Below are the code and all the weights of a small trained network. Each question names an input and a target symbol and asks about switching units off, where a switched-off unit gives its printed mean instead of its output.

import numpy as np


def w(rows, s, z=0):
    codes = np.array(rows[::2]) - 128.0
    scale = np.full(codes.shape[1], s)
    scale[-1] = z or s
    return codes * scale


def norm(h):
    return h / np.sqrt((h * h).mean(-1, keepdims=True) + 1e-5)


def f(y):
    return y / 2 * (1 + np.tanh(0.7978845608 * (y + 0.044715 * y**3)))


def softmax(a):
    e = np.exp(a - a.max(-1, keepdims=True))
    return e / e.sum(-1, keepdims=True)


def log_softmax(a):
    a = a - a.max(-1, keepdims=True)
    return a - np.log(np.exp(a).sum(-1, keepdims=True))


def net(x, mask):
    ids = ['αγεξπστω'.index(c) for c in x.split()]
    T = len(ids)
    res = E[ids] + P[:T]
    u = 0
    for l in range(2):
        r = norm(res)
        for j in range(2):
            rows = slice(3 * j, 3 * j + 3)
            q, k, v = (r @ M[l][rows].T for M in (Q, K, V))
            z = softmax(np.where(np.tri(T) > 0, q @ k.T / 3**0.5, -1e9)) @ v
            o = O[l][rows]
            res = res + np.where(mask[u + j], z, o[:, -1]) @ o[:, :-1]
        u += 2
        y = f(norm(res) @ A[l][:, :-1].T + A[l][:, -1])
        res = res + np.where(mask[u : u + 4], y, B[l][:, -1]) @ B[l][:, :-1]
        u += 4
    return log_softmax(norm(res)[-1] @ U[:, :-1].T + U[:, -1])


Q, K, V, O, A, B = {}, {}, {}, {}, {}, {}
E = w([
[38,92,197,132],'α',
[128,135,158,88],'γ',
[59,109,179,185],'ε',
[50,103,179,167],'ξ',
[140,141,152,102],'π',
[141,143,160,95],'σ',
[117,126,108,250],'τ',
[128,136,80,126],'ω',
],0.017)
P = w([
[188,108,247,159],'0',
[83,195,97,88],'1',
[132,84,146,137],'2',
[150,154,141,69],'3',
[97,192,115,138],'4',
[126,66,110,140],'5',
[168,163,127,67],'6',
[81,188,143,117],'7',
[137,72,130,164],'8',
],0.011)
Q[0] = w([
[70,255,131,178],'0.h0',
[109,84,214,124],'0.h0',
[161,191,177,141],'0.h0',
[55,141,143,152],'0.h1',
[92,138,253,126],'0.h1',
[194,48,209,88],'0.h1',
],0.0095)
K[0] = w([
[157,188,148,187],'0.h0',
[53,218,173,70],'0.h0',
[110,227,254,103],'0.h0',
[108,224,110,121],'0.h1',
[135,164,151,125],'0.h1',
[173,146,102,143],'0.h1',
],0.01)
V[0] = w([
[162,120,38,184],'0.h0',
[103,209,3,240],'0.h0',
[42,185,232,146],'0.h0',
[152,65,146,254],'0.h1',
[120,197,71,183],'0.h1',
[95,84,73,204],'0.h1',
],0.0068)
O[0] = w([
[3,90,153,69,80],'0.h0',
[158,148,185,42,122],'0.h0',
[158,149,148,248,254],'0.h0',
[117,126,129,70,179],'0.h1',
[238,53,150,163,133],'0.h1',
[99,137,6,219,130],'0.h1',
],0.0054,0.0057)
A[0] = w([
[122,168,53,27,49],'0.n0',
[121,52,160,182,210],'0.n1',
[92,180,64,255,250],'0.n2',
[36,113,192,180,141],'0.n3',
],0.0079,0.0013)
B[0] = w([
[167,176,105,225,126],'0.n0',
[148,81,28,80,188],'0.n1',
[116,135,171,45,255],'0.n2',
[254,211,102,121,201],'0.n3',
],0.0074,0.0093)
Q[1] = w([
[255,134,79,155],'1.h0',
[127,145,123,177],'1.h0',
[45,245,142,113],'1.h0',
[11,122,84,78],'1.h1',
[161,75,177,156],'1.h1',
[140,59,94,115],'1.h1',
],0.0091)
K[1] = w([
[33,224,76,80],'1.h0',
[199,251,218,142],'1.h0',
[106,95,187,94],'1.h0',
[61,17,103,143],'1.h1',
[98,254,110,129],'1.h1',
[79,154,100,148],'1.h1',
],0.0058)
V[1] = w([
[63,102,211,44],'1.h0',
[134,139,97,156],'1.h0',
[207,227,153,132],'1.h0',
[195,66,165,102],'1.h1',
[98,153,255,222],'1.h1',
[160,54,103,157],'1.h1',
],0.0067)
O[1] = w([
[165,54,41,128,104],'1.h0',
[87,106,173,181,129],'1.h0',
[92,123,62,137,255],'1.h0',
[245,1,97,93,142],'1.h1',
[163,54,109,150,206],'1.h1',
[219,191,189,153,92],'1.h1',
],0.0064,0.0083)
A[1] = w([
[158,72,255,136,6],'1.n0',
[120,82,131,225,103],'1.n1',
[222,135,54,155,225],'1.n2',
[80,197,35,195,145],'1.n3',
],0.0087,0.0011)
B[1] = w([
[134,33,205,206,135],'1.n0',
[124,109,108,2,175],'1.n1',
[175,178,149,179,254],'1.n2',
[101,86,176,140,222],'1.n3',
],0.0096,0.0064)
U = w([
[144,244,116,133,160],'α',
[127,141,136,163,3],'γ',
[104,163,164,82,122],'ε',
[87,108,143,172,68],'ξ',
[193,164,95,85,143],'π',
[240,101,164,244,102],'σ',
[108,80,14,203,196],'τ',
[19,123,126,120,201],'ω',
],0.011,0.0051)

Each question gives the input, a string of symbols that net reads in full, and the target symbol t.
The units are the heads (3 rows each of Q, K, V and O) and the neurons (one row each of A and B). Each row of codes is followed by its name. A weight is (code - 128) times the scale printed after its matrix; where a second scale follows, it is the last column's (O, A, B and U).
mask holds one flag per unit, layer by layer, with each layer's heads first. A switched-off unit (its flag False) gives its mean, the last column of its rows in O or B, instead of its output. The means were averaged over made-up inputs and are rounded, as every weight is.
A unit's drop is (log p(t) with every unit on - log p(t) with that unit switched off) / (log p(t) with every unit on - log p(t) with every unit switched off).
top k neurons: the k neurons with the biggest drops, biggest first
k most important neurons of layer l: the k neurons of layer l with the biggest drops, biggest first
heads that matter: for each layer, one digit per head in row order, 1 if its drop is at least 0.15 and else 0, layers parted by /
input π ε α, target π: top 3 neurons : (1.n1, 0.n2, 0.n3)
input τ τ ε, target τ: top 4 neurons : (0.n2, 0.n1, 0.n3, 0.n0)
input τ ε ε, target τ: heads that matter : 01 / 11
input ε τ τ ξ, target σ: heads that matter : 10 / 00
input ε σ τ τ α α τ, target π: top 2 neurons : (0.n2, 1.n3)
input τ π τ ε τ τ π τ α, target τ: heads that matter : 10 / 01
input τ τ ξ σ, target σ: 2 most important neurons of layer 1 : (1.n1, 1.n2)
input τ τ τ ξ τ ξ, target τ: top 2 neurons : (0.n2, 0.n1)
input π τ π τ α, target α: top 2 neurons : (0.n3, 1.n0)
input ξ π ε α π π τ τ σ, target τ: heads that matter : 00 / 01
input τ ω ε ω τ σ, target ω: top 3 neurons : (0.n3, 1.n2, 0.n2)
input ω τ γ, target ω: heads that matter : 11 / 01
input τ τ ω ω, target α: top 3 neurons : (0.n0, 0.n2, 1.n0)
input ξ τ τ τ τ γ π, target σ: top 2 neurons : (0.n2, 0.n0)
input τ τ ω π τ τ ξ ε, target α: heads that matter : 00 / 00
input γ τ π π ξ, target α: heads that matter : 10 / 00
input τ π τ σ π π π ε, target σ: 2 most important neurons of layer 0 : (0.n3, 0.n1)
input ω τ τ, target ω: heads that matter : 01 / 01
input ω τ ε, target ω: top 2 neurons : (0.n2, 0.n1)
input ω ω γ, target ω: heads that matter : 00 / 01
input τ π π τ α σ π τ α, target τ: top 3 neurons : (0.n1, 0.n3, 0.n2)
input τ π τ π ξ π γ, target σ: 2 most important neurons of layer 0 : (0.n2, 0.n0)
input π τ ε τ, target α: 3 most important neurons of layer 0 : (0.n2, 0.n1, 0.n0)
input ω τ π, target ω: heads that matter : 11 / 01
input τ π γ ε, target σ: top 2 neurons : (0.n3, 1.n0)
input τ τ τ τ τ, target α: heads that matter : 10 / 01
input τ τ ω ε ξ, target α: top 2 neurons : (0.n3, 1.n0)
